Here is a tiny trained network, its code and every weight. The questions are about switching its units off for an input and a target symbol, where a switched-off unit gives its printed mean instead of its output.

import numpy as np


def w(rows, s, z=0):
    codes = np.array(rows[::2]) - 128.0
    scale = np.full(codes.shape[1], s)
    scale[-1] = z or s
    return codes * scale


def f(y):
    return np.maximum(y, 0)


def softmax(a):
    e = np.exp(a - a.max(-1, keepdims=True))
    return e / e.sum(-1, keepdims=True)


def log_softmax(a):
    a = a - a.max(-1, keepdims=True)
    return a - np.log(np.exp(a).sum(-1, keepdims=True))


def net(x, mask):
    ids = ['γεζηλπστφ'.index(c) for c in x.split()]
    T = len(ids)
    res = E[ids] + P[:T]
    u = 0
    for l in range(2):
        q, k, v = (res @ M[l].T for M in (Q, K, V))
        z = softmax(np.where(np.tri(T) > 0, q @ k.T / 3**0.5, -1e9)) @ v
        res = res + np.where(mask[u], z, O[l][:, -1]) @ O[l][:, :-1]
        u += 1
        y = f(res @ A[l][:, :-1].T + A[l][:, -1])
        res = res + np.where(mask[u : u + 4], y, B[l][:, -1]) @ B[l][:, :-1]
        u += 4
    return log_softmax(res[-1] @ U[:, :-1].T + U[:, -1])


Q, K, V, O, A, B = {}, {}, {}, {}, {}, {}
E = w([
[100,68,219,151,174],'γ',
[198,39,179,101,121],'ε',
[98,81,127,113,99],'ζ',
[96,5,87,183,175],'η',
[184,49,131,156,209],'λ',
[45,99,68,153,194],'π',
[34,116,137,152,99],'σ',
[151,115,232,153,85],'τ',
[152,65,88,157,73],'φ',
],0.018)
P = w([
[78,86,105,89,89],'0',
[97,126,106,104,105],'1',
[112,142,105,117,101],'2',
[121,144,109,138,97],'3',
[129,154,110,160,99],'4',
[133,158,114,181,92],'5',
[145,168,117,198,92],'6',
[153,174,121,217,80],'7',
[154,171,123,234,76],'8',
[159,178,127,247,73],'9',
],0.011)
Q[0] = w([
[148,63,147,121,148],'0.h0',
[67,57,143,190,153],'0.h0',
[147,252,89,100,120],'0.h0',
],0.016)
K[0] = w([
[128,186,83,144,156],'0.h0',
[171,216,136,254,146],'0.h0',
[115,27,201,2,105],'0.h0',
],0.015)
V[0] = w([
[120,161,129,111,29],'0.h0',
[203,4,126,123,234],'0.h0',
[3,201,103,113,165],'0.h0',
],0.0033)
O[0] = w([
[122,95,145,64,68,14],'0.h0',
[252,251,124,144,234,251],'0.h0',
[14,12,101,200,42,214],'0.h0',
],0.0033,0.0019)
A[0] = w([
[147,187,87,74,137,27],'0.n0',
[157,247,104,68,114,62],'0.n1',
[192,111,146,138,98,1],'0.n2',
[145,128,146,70,110,103],'0.n3',
],0.015,0.0047)
B[0] = w([
[110,97,208,179,254,128],'0.n0',
[126,73,120,123,65,128],'0.n1',
[69,63,119,165,112,253],'0.n2',
[56,58,105,169,91,148],'0.n3',
],0.0085,0.0022)
Q[1] = w([
[81,72,111,170,178],'1.h0',
[78,93,149,162,119],'1.h0',
[122,54,151,252,119],'1.h0',
],0.016)
K[1] = w([
[109,159,132,193,69],'1.h0',
[160,146,90,195,98],'1.h0',
[150,221,94,251,99],'1.h0',
],0.017)
V[1] = w([
[233,46,100,120,128],'1.h0',
[121,177,2,91,78],'1.h0',
[133,211,137,182,19],'1.h0',
],0.0089)
O[1] = w([
[213,155,91,97,77,89],'1.h0',
[97,157,2,166,43,214],'1.h0',
[82,118,83,10,159,247],'1.h0',
],0.0082,0.0011)
A[1] = w([
[109,118,176,93,80,219],'1.n0',
[73,181,213,90,10,113],'1.n1',
[59,232,222,92,33,67],'1.n2',
[112,148,190,58,78,2],'1.n3',
],0.014,0.0067)
B[1] = w([
[116,161,141,102,79,253],'1.n0',
[149,214,107,147,207,218],'1.n1',
[144,5,132,85,155,191],'1.n2',
[160,114,113,172,173,152],'1.n3',
],0.016,0.0046)
U = w([
[85,102,206,108,34,141],'γ',
[133,75,116,65,16,132],'ε',
[75,254,201,116,46,180],'ζ',
[193,15,76,164,153,28],'η',
[204,168,121,155,156,155],'λ',
[72,93,110,223,103,135],'π',
[2,123,72,108,154,78],'σ',
[104,110,129,17,174,125],'τ',
[170,198,33,34,74,254],'φ',
],0.0058,0.0059)

Each question gives the input, a string of symbols that net reads in full, and the target symbol t.
The units are the heads (3 rows each of Q, K, V and O) and the neurons (one row each of A and B). Each row of codes is followed by its name. A weight is (code - 128) times the scale printed after its matrix; where a second scale follows, it is the last column's (O, A, B and U).
mask holds one flag per unit, layer by layer, with each layer's heads first. A switched-off unit (its flag False) gives its mean, the last column of its rows in O or B, instead of its output. The means were averaged over made-up inputs and are rounded, as every weight is.
A unit's drop is (log p(t) with every unit on - log p(t) with that unit switched off) / (log p(t) with every unit on - log p(t) with every unit switched off).
The circuit of an input: a set's keep is (log p(t) with only the set's units on - log p(t) with every unit switched off) / (log p(t) with every unit on - log p(t) with every unit switched off). Starting from all 10 units, units are removed one at a time, each time the one whose removal leaves the highest keep (on an exact tie, the one counted first), for as long as the keep stays at least 0.8.
units of the circuit, in order: the units of the circuit, biggest drop first
most important unit: the unit with the biggest drop
k most important neurons: the k neurons with the biggest drops, biggest first
k most important neurons of layer l: the k neurons of layer l with the biggest drops, biggest first
drop of u: that unit's drop, to one decimal
input λ η η π π τ σ, target τ: units of the circuit, in order	1.n2, 1.h0, 0.h0
input σ τ π φ φ λ φ π ε ε, target ε: units of the circuit, in order	1.h0, 1.n1, 0.n2
input λ φ σ, target φ: units of the circuit, in order	1.n1, 1.h0
input π π π φ π ε τ ε, target γ: 2 most important neurons	1.n0, 0.n2
input σ γ λ ε φ ζ, target φ: units of the circuit, in order	1.h0
input π τ η η π γ η λ σ, target τ: units of the circuit, in order	1.n2, 1.h0
input π λ φ τ, target φ: 2 most important neurons of layer 1	1.n1, 1.n0
input ε π π π π λ, target π: units of the circuit, in order	1.h0, 0.h0
input η γ λ σ τ, target τ: 3 most important neurons of layer 1	1.n2, 1.n1, 1.n0
input γ τ λ τ π ζ, target ζ: 2 most important neurons	1.n0, 1.n2
input π φ φ λ π σ, target σ: 2 most important neurons of layer 1	1.n1, 1.n2
input π π γ ζ, target ζ: drop of 1.n1	0.2
input σ π φ η φ π σ π ε τ, target τ: drop of 1.n1	0.1
input λ ε π γ φ λ, target φ: drop of 1.n1	-0.1
input τ γ τ ε, target γ: most important unit	1.n0
